Here is a tiny trained network, its code and every weight. The questions are about switching its units off for an input and a target symbol, where a switched-off unit gives its printed mean instead of its output.

import numpy as np


def w(rows, s, z=0):
    codes = np.array(rows[::2]) - 128.0
    scale = np.full(codes.shape[1], s)
    scale[-1] = z or s
    return codes * scale


def f(y):
    return np.maximum(y, 0)


def softmax(a):
    e = np.exp(a - a.max(-1, keepdims=True))
    return e / e.sum(-1, keepdims=True)


def log_softmax(a):
    a = a - a.max(-1, keepdims=True)
    return a - np.log(np.exp(a).sum(-1, keepdims=True))


def net(x, mask):
    ids = ['αβγδζηθλμξπστφψω'.index(c) for c in x.split()]
    T = len(ids)
    res = E[ids] + P[:T]
    q, k, v = (res @ M[0].T for M in (Q, K, V))
    z = softmax(np.where(np.tri(T) > 0, q @ k.T / 3**0.5, -1e9)) @ v
    res = res + np.where(mask[0], z, O[0][:, -1]) @ O[0][:, :-1]
    y = f(res @ A[0][:, :-1].T + A[0][:, -1])
    res = res + np.where(mask[1:13], y, B[0][:, -1]) @ B[0][:, :-1]
    return log_softmax(res[-1] @ U[:, :-1].T + U[:, -1])


Q, K, V, O, A, B = {}, {}, {}, {}, {}, {}
E = w([
[148,126,6],'α',
[31,165,141],'β',
[92,131,128],'γ',
[112,132,137],'δ',
[80,65,156],'ζ',
[85,174,56],'η',
[84,55,79],'θ',
[111,187,135],'λ',
[175,93,71],'μ',
[102,92,133],'ξ',
[173,145,139],'π',
[98,130,166],'σ',
[189,32,110],'τ',
[164,119,70],'φ',
[144,174,69],'ψ',
[178,82,149],'ω',
],0.016)
P = w([
[51,25,90],'0',
[222,158,209],'1',
[72,48,42],'2',
[225,156,203],'3',
[77,92,23],'4',
[224,160,203],'5',
[91,104,18],'6',
[217,157,204],'7',
[94,124,2],'8',
],0.0085)
Q[0] = w([
[136,2,67],'h1',
[168,184,184],'h1',
[163,148,67],'h1',
],0.007)
K[0] = w([
[68,22,24],'h1',
[152,254,155],'h1',
[128,155,101],'h1',
],0.0054)
V[0] = w([
[177,16,79],'h1',
[3,14,33],'h1',
[211,203,202],'h1',
],0.0026)
O[0] = w([
[177,1,55,212],'h1',
[64,81,128,253],'h1',
[132,247,147,41],'h1',
],0.0039,0.0019)
A[0] = w([
[185,204,177,224],'n1',
[94,109,73,49],'n2',
[120,246,164,157],'n3',
[59,141,68,86],'n4',
[98,157,187,91],'n5',
[132,87,96,211],'n6',
[29,116,122,110],'n7',
[123,121,239,225],'n8',
[84,50,82,80],'n9',
[170,110,114,169],'n10',
[98,159,94,253],'n11',
[117,102,130,81],'n12',
],0.013,0.0058)
B[0] = w([
[208,211,109,230],'n1',
[177,208,236,187],'n2',
[84,171,24,198],'n3',
[208,102,188,202],'n4',
[34,159,199,146],'n5',
[49,78,145,251],'n6',
[196,80,42,197],'n7',
[96,123,254,205],'n8',
[102,218,131,254],'n9',
[130,34,95,188],'n10',
[19,17,119,228],'n11',
[137,148,103,143],'n12',
],0.0079,0.0077)
U = w([
[15,63,118,182],'α',
[106,94,39,182],'β',
[86,149,29,124],'γ',
[204,88,83,109],'δ',
[197,154,115,135],'ζ',
[125,150,156,151],'η',
[155,155,24,82],'θ',
[101,147,154,141],'λ',
[7,172,147,21],'μ',
[120,113,190,85],'ξ',
[83,204,90,97],'π',
[76,105,223,3],'σ',
[185,98,179,111],'τ',
[176,54,151,49],'φ',
[93,155,187,71],'ψ',
[189,108,84,130],'ω',
],0.012,0.0069)

Each question gives the input, a string of symbols that net reads in full, and the target symbol t.
The units are the heads (3 rows each of Q, K, V and O) and the neurons (one row each of A and B). Each row of codes is followed by its name. A weight is (code - 128) times the scale printed after its matrix; where a second scale follows, it is the last column's (O, A, B and U).
mask holds one flag per unit, heads first, then neurons. A switched-off unit (its flag False) gives its mean, the last column of its rows in O or B, instead of its output. The means were averaged over made-up inputs and are rounded, as every weight is.
A unit's drop is (log p(t) with every unit on - log p(t) with that unit switched off) / (log p(t) with every unit on - log p(t) with every unit switched off).
The circuit of an input: a set's keep is (log p(t) with only the set's units on - log p(t) with every unit switched off) / (log p(t) with every unit on - log p(t) with every unit switched off). Starting from the 12 units with the biggest drops (on a tie, the unit counted first), units are removed one at a time, each time the one whose removal leaves the highest keep (on an exact tie, the one counted first), for as long as the keep stays at least 0.8.
units of the circuit, in order: the units of the circuit, biggest drop first
k most important neurons: the k neurons with the biggest drops, biggest first
drop of u: that unit's drop, to one decimal
input γ γ ψ, target α: units of the circuit, in order : [n11, n1]
input ζ σ α β π, target α: units of the circuit, in order : [n1, n7, n2]
input θ τ π γ ζ η θ ψ, target θ: 3 most important neurons : [n1, n3, n8]
input ψ σ π φ θ δ α, target α: units of the circuit, in order : [n11, n6]
input η β β λ τ β, target μ: units of the circuit, in order : [n5, n3, h1]
input λ α σ δ α π ω δ τ, target α: units of the circuit, in order : [n6, n1]
input ω σ δ λ σ μ φ, target α: units of the circuit, in order : [n1, n11]
input θ π μ, target α: units of the circuit, in order : [n6, n1]
input λ π ω ζ β π τ, target α: 3 most important neurons : [n6, n1, n7]
input σ ξ δ γ φ π γ γ ψ, target α: 3 most important neurons : [n11, n1, n7]
input μ ω π π, target ζ: 2 most important neurons : [n1, n11]
input ζ λ θ θ θ θ γ π η, target α: drop of n1 : 0.5
input π η ζ α σ λ θ σ ω, target α: drop of n1 : 0.5
input β ω φ θ λ τ δ γ η, target α: drop of n11 : 1.8
